[ -9  14 -32  -6   4   1   0  -7   0   5  -3 -12  16  -4   1   0  -1 -12
   6  37  -1  -8  -3  -4   3   9  -6   5  -4   4 -12  -7 -10  -1  11  12
   2   0 -11  11 -12   6   3  -2  -1   4   0   1 -11 -21  -2  18  -3  24
  -8  38 -11  -8   5   7   3  -1  -4   1   9  -5  12 -11  16  10  -4   0
  15   2  -4  -6  37  -1   1   2   7  24   0  -9  -1   5  -7   7  -7  -1
   1   1  15  16 -32  -6  -5   4   0  -6  10  16   1   6  -2] => z_258
[ -8   7 -83  -3   0  -8 -16  -3   1  30  -1  -2  -9   3  -5   4 -17  -2
  -4  22  -2 -16   2  -2   2  11   3  13  -8  -8 -12  -1  -6   9 -10   8
  -5  12 -19  -5   3  21  10 -24  -4   0 -45   5   2 -24   1  -5 -17  21
  -4  51  -5  19   5   7   6  15 -17  20   5 -22  16 -10  15   4   1  -3
  18  -2 -15  21  20   7  13  -6   7  19   5 -31   0   5 -46  -5   1   3
  23 -14   5  11 -12 -10 -38  12   4  22  -6 -12   1  -9 -12] => z_258
[  2  -5  41 -10  24  -8  -2   5   9 -13  11  -7  18 -15  -1  -5   2  -2
   0 -18  12   7  -2  14  -2   8   1  14  22  -3  -2 -12 -11 -18  23  13
   2   8 -10   9  18 -30  -4  19   5  21  60  -8 -26  -9 -14  -2  14   9
   4 -10   0  -9   5  -3   2  -6  -2  -5 -15   9 -13 -21  -3 -16  -9  13
  -2   3  25  -7  18   4 -13   0  -7   5   5  57  -8 -12  -4  -3   1 -12
   4  78  10   1 -13   7  29 -11  -5 -30   7  11   8   8  31] => z_526
[-24  -2  83   6   8   3  40  -8 -54  -8   5  -9   5  10   2  -1  -3 -41
  36  32   6 -17  -1 -10  -3   0  -2   1   8  -6 -56  -1  -7  -6  26   2
   2   0 -33   4 -49  39  -8   8 -14 -52  23 -14   3  23 -27  40   3   3
 -18  82 -13  11  -3   6  20   8  13  21   8  -3  13  24 -11  25  -5 -16
   2   4 -10  -6  25 -11   8  28  11  30  -4 -34   3   7  77   7  10  19
 -19 -83  42 -13 -11  -3  38  13 -12   0  14  34  -6  -7 -14] => z_258
[ -2  -9  43   5   9   0  15  -2   8 -30   4   2  11   1   9   3   9 -31
  -4  -3  -1   5  -4  -5   9  -1   2  -9 -11   3  -1   4   1 -20   8  -3
   1 -13  18   7 -24  -9  -9  16  -5  -3  17  10   3 -36 -12   4  -8   0
  -2  13  -5 -13   1  -8  -8  -2   6  -9   0   6   2   0   0   4   3   1
  -8   9   5   2  18 -11 -11 -11  -7 -23  -1 -10 -14  -2  15  20   5   0
  -4 -26   3  10  -4   7  -2   6   2  -7   0  14   4  -7   2] => z_526
[ -5   3 -15  -1   7  -6  -4 -10  28 -17  -1  -2   8  -4   0   9   9 -24
   3  16   3 -11  -4  -3   3   8  -2   3  -9   3  -4   2  -9 -12  19  22
   4   3   4   8  -9   1   1   3  14  17  14  16 -14 -27  -9  -5   1  17
   2   8   0  -7  -3  -3   5  -5  -8  -8  -5   4  11 -24  10  -3  -4   5
  -5   3   8   0  21  -8 -18 -12  -4  -8   6  -5 -14  -5  -3 -10   0 -18
   3  15   8   1 -13  -1   1  -5   2 -18   3   8   1  -1   7] => z_91
[ -6   0  40 -11   5  -4  15  -2 -11  -5   6  -3  -1  -2  -2 -11   3 -20
  14  -4   7  -8  -2  -5  -5   3  -2   8   5  -4 -10  -6  -4 -11  14   5
   3  -4 -21   6  -2   7  -4   7 -12  -1  22   0   7   4   0   9   5   0
   0  14  -1   4   5   3  -2  -5   2   7  -2   1   4  -2 -10 -12   3  -4
   2   4   9   4  -4   0 -10  10   9   0   3   7   2  -4  30  -5  -8   5
   6 -11   5  -8   4   1  29  -3  -4 -14   1   3   3  12   4] => z_258
[ -1  -6  10  -7  16   5   3   2 -22   6  -8 -10  12  -1   5  17  -3  41
   3   5   5  15   1  13   0   1  -9   7  17  -2 -16   1  -6   7  -9   3
  -5   9   3  -6  -6 -21   9   1   8  -6  18 -15  -4  -6 -26  17  10   7
  -8  -4  -4  -9   6   7 -13  -3   9 -13  -7   5 -14  17   5  10 -11  10
  13  -2 -11 -16  16   6  17  18   9  30  -2  29   9   5  -6  12  -1  -7
 -16  56  23  10 -31   1  -2 -20   0  -1  21  29   6  -6  11] => z_91
[  6   7 -34  -2   1  -1  -2 -12  16 -13  -8 -16   8   2   8  12  10   4
  -3  25  -3   3  -2   5   1   2  -3  -3  -7  11  -8  -3 -10   1  14   3
  -1  -5  11  -1   4   1   5 -14   5  15 -18   3  -1 -20  -6  -1 -13 -10
  -3 -20   3  -7  -1   5   3  -5  10 -14   0   6  -3  -1  15   9   3   3
   3   0  -3   0  20  -2  -2 -13   6   4  -3  -6   7   5 -10   3  -3 -10
 -17  18  -5  10 -19   0  -8   0   2  -5  15  13  -4  -1  -1] => z_91
[ -7  -9  68  -3  18  -1  26  -9  -8 -35   5 -14  20  -7  -5  15   8 -11
   5  21  -3  15  -8   6   4   2  10   6   9   6 -30 -10  -7 -13  19   5
   3   3  12  -6 -40 -17  -2  19   8  -9  55 -10  -6 -14 -39  19   7  10
 -15  23 -14 -22   6  -3  -8  -7  14 -17  -7  13  -2   7   7  10 -17   8
  -2  -5   5 -19  47  -1  -6  -1   1   9  -3  16   0  -2  29  13   1  -7
 -15  16  23   8 -34   7  19  -6  -2 -31  21  45   7  -1  20] => z_526
[  6  10 -83  14 -44  -4 -13  -6  26  16  -4  22 -29  14  -4  -7  -2 -31
 -17   6  -5 -23  15 -14   2  10   5 -20 -48   6  30  14  -2  11 -24  -5
  -6 -25  10 -12  -5  51  -2 -32  -6  -7 -83  26  28   7  48 -21 -44   6
   0   1   0  26 -15   0   8  14 -21  13  19 -27  23  -6   5   2  23 -11
   2  -3 -14  23 -33  -7  -1 -31  -1 -34  -3 -83  -4   1 -25 -11   0  19
  19 -83 -25   0  46  -8 -41  16   5  41 -25 -51 -18  -7 -50] => z_258
[ -1   1 -41   5 -18   1   2   2   6   5  -7   2  -5   4   4  17  -1   5
  -9  11  -4  -1   2   4   6   1   3 -12 -17   3   6  10   5  17 -20  -8
   1  -6  25  -5 -10  15   3 -15   1  -6 -45  -2  14 -16  15   0  -9  -8
  -4 -12   9  -2  -6  -4  -3   9  -3  -4  15  -5   7  16   8  10  12   1
   4  -2 -15   7 -13   0  10 -10   1  -2  -8 -28  17   6 -10   0  -1   3
  -6 -36 -11   6   0  -4 -25   5  -3  24   2   0   1  -7 -19] => z_91
[ 11   4 -34  -8  15   1 -27   4   2  16  -1  -2  10  -7  -7   3 -10  41
  -2 -11   0 -13  -5   9  -1   2   2   7  20  25  14  -3  -4   1  -6  -2
   6  15  -4  -6  27 -26   8  -2  -2  10  22  -8 -11 -16  -5 -13  15   3
   7 -30  -1   6  -2   6  -4   0  -3  -3 -11  -2 -14 -11   3  -8  -8   6
   8  -5   5  -5 -16  14   4   9   2   4   4  44   5  -7 -32   1  -1 -16
   8  83  -3   7 -14   2  -6 -12   1  -7   3   2   5   3  24] => z_91
[  5   1 -83  -3   8  -8 -22   2  30  -7   3  -7   5 -13   2   8  13   4
 -19  -2  -2   5 -10   4   7  15   1  -3 -10   1  23  -4  -3 -12 -12   6
   0   7   6  12  14 -29  12   5  11  23   0  16  -8 -35  -9 -10  -8  26
   4  12   0 -11   6  -4  -5   3  -9  -9  -8  -2   3 -22  20  -7  -2  14
  10  -1   5   4  26   4  -5 -18 -11 -11  -4   1  -3  -1 -54   3  -2 -13
  13  46   1   8 -17   0 -35  -4   5   4  -4   0  10   1   0] => z_526
[ 20   8  12 -30 -21  -1  -5   2  16  -8   0   6 -11  -2   7  -9   3 -17
   1 -11   4   0   0  -4  -7  -1   2  -2  -2  10  12  -7  -3  -7  18  -6
   1  -9  -1  -1  17  16  -9  -8   6  24 -14   7  -6  13  25 -12   4 -13
   8 -52  11  -3  -4  -3   7 -13  -2  -8   0   9  -2   5  -7 -13   6   2
  -8   4  12  10 -28  -1 -19  -4  -3 -24   0  -1   2  -6  18 -15   4  -2
  -5   5 -15  -6  18  -3  31  -4   5 -17  -6 -18  -6   6   5] => z_526
[ 18  12 -83  -6 -11  -4 -30  -9  49   5  -4  -5  -3  -7   3  14   7   5
 -15   6  -2   6   0   9  -1   5   3  -5 -18  15  29   1  -5  -2  -5   4
  -6   0  18   6  28  -6   8 -11  10  47 -41  19 -10 -27  14 -19  -4  17
   6 -41   9  -2  -8   0   2  -4 -15 -14  -5  -2   5 -29  21 -14   1   9
   1   6   4  11   9   6 -11 -23  -7 -13   4  -6  -3  -1 -50 -16   4 -15
  10  51 -22  22 -14  -7 -26  -7   4  -1   2 -21  -1   4  -1] => z_91
[ -3   4  19  -4  -3   1  11  -1 -16  -6  -4  -6  -8   0   9   1   5   4
  14  15   7  -1  -4  -2  -3  -3  -3   1   9   0 -19   2  -4   2  15   3
  -1   0 -13  -6   0  10   1  -8  -6  -2   0 -17 -19   8  -3   7   6  11
  -2   1   1  10   7   4   7  -5   4   3  -1   3   3   3  -1   6  -5  -3
  -1   0  -2   0   0  -3   9   3   4  13  -3   4  13   1  24  -2   4   4
 -12   1  12  -5  -8  -7  22   0  -1  -1   6   6 -10  12   1] => z_258
